Here is a tiny trained network, its code and every weight. The questions are about switching its units off for an input and a class, where a switched-off unit gives its printed mean instead of its output.

import numpy as np


def w(rows, s, z=0):
    codes = np.array(rows[::2]) - 128.0
    scale = np.full(codes.shape[1], s)
    scale[-1] = z or s
    return codes * scale


def norm(h):
    return h / np.sqrt((h * h).mean(-1, keepdims=True) + 1e-5)


def f(y):
    return np.maximum(y, 0)


def log_softmax(a):
    a = a - a.max(-1, keepdims=True)
    return a - np.log(np.exp(a).sum(-1, keepdims=True))


def net(x, mask):
    res = np.array(x, float).reshape(1, 5) / 4 @ E
    u = 0
    for l in range(2):
        y = f(norm(res) @ A[l][:, :-1].T + A[l][:, -1])
        res = res + np.where(mask[u : u + 3], y, B[l][:, -1]) @ B[l][:, :-1]
        u += 3
    return log_softmax(norm(res)[-1] @ U[:, :-1].T + U[:, -1])


A, B = {}, {}
E = w([
[145,183,141,150,2],'x0',
[123,141,135,118,133],'x1',
[192,174,43,33,91],'x2',
[127,131,135,123,128],'x3',
[55,29,121,86,131],'x4',
],0.0076)
A[0] = w([
[141,179,138,236,78,2],'0.n1',
[254,127,33,100,194,69],'0.n2',
[127,147,131,213,227,75],'0.n3',
],0.0087,0.0047)
B[0] = w([
[109,169,225,105,147,203],'0.n1',
[10,177,124,114,111,252],'0.n2',
[235,83,133,85,113,234],'0.n3',
],0.011,0.0042)
A[1] = w([
[164,91,117,187,183,3],'1.n1',
[255,138,137,66,105,161],'1.n2',
[131,103,60,64,37,103],'1.n3',
],0.0082,0.0041)
B[1] = w([
[219,216,148,75,254,158],'1.n1',
[202,85,18,192,126,255],'1.n2',
[204,68,106,216,191,254],'1.n3',
],0.0087,0.0034)
U = w([
[255,98,56,184,202,254],'0',
[120,39,169,112,254,97],'1',
[167,177,254,214,80,86],'2',
[55,73,220,212,2,103],'3',
[18,205,76,58,170,88],'4',
[73,114,28,74,213,111],'5',
[215,230,55,186,71,79],'6',
],0.0094,0.0044)

Each question gives the input, the list of numbers given to net, and the class t.
The units are the neurons (one row each of A and B). Each row of codes is followed by its name. A weight is (code - 128) times the scale printed after its matrix; where a second scale follows, it is the last column's (A, B and U).
mask holds one flag per neuron, layer by layer. A switched-off neuron (its flag False) gives its mean, the last column of its row in B, instead of its output. The means were averaged over made-up inputs and are rounded, as every weight is.
A unit's drop is (log p(t) with every unit on - log p(t) with that unit switched off) / (log p(t) with every unit on - log p(t) with every unit switched off).
The circuit of an input: a set's keep is (log p(t) with only the set's units on - log p(t) with every unit switched off) / (log p(t) with every unit on - log p(t) with every unit switched off). Starting from all 6 units, units are removed one at a time, each time the one whose removal leaves the highest keep (on an exact tie, the one counted first), for as long as the keep stays at least 0.8.
circuit, biggest first: the units of the circuit, biggest drop first
top k neurons: the k neurons with the biggest drops, biggest first
k most important neurons of layer l: the k neurons of layer l with the biggest drops, biggest first
drop when u is switched off: that unit's drop, to one decimal
input [-4,-6,2,0,-1], class 4: circuit, biggest first : (0.n2)
input [-5,0,-8,-3,-1], class 0: circuit, biggest first : (0.n3; 0.n2)
input [-2,7,-5,0,-1], class 0: circuit, biggest first : (0.n3; 1.n2)
input [7,3,7,8,7], class 0: top 2 neurons : (1.n3; 0.n2)
input [8,6,8,0,3], class 0: circuit, biggest first : (1.n3; 1.n2)
input [1,-1,-1,0,0], class 2: top 2 neurons : (0.n2; 0.n1)
input [-1,-5,5,8,-8], class 4: circuit, biggest first : (0.n2; 0.n3)
input [6,5,8,5,1], class 0: top 3 neurons : (1.n3; 1.n2; 0.n1)
input [0,4,4,0,-8], class 4: top 4 neurons : (0.n2; 0.n3; 1.n3; 1.n2)
input [1,7,-2,0,1], class 3: 2 most important neurons of layer 0 : (0.n3; 0.n1)
input [7,-3,4,4,5], class 0: top 2 neurons : (1.n3; 0.n2)
input [0,-4,2,0,2], class 5: top 2 neurons : (0.n3; 0.n2)
input [0,-1,-6,3,-3], class 0: top 3 neurons : (0.n3; 0.n2; 1.n2)
input [-4,5,7,8,-4], class 4: drop when 0.n2 is switched off : 1.4
input [4,-2,5,4,4], class 0: drop when 1.n3 is switched off : 0.4
input [4,6,1,-7,3], class 0: drop when 0.n2 is switched off : 0.4
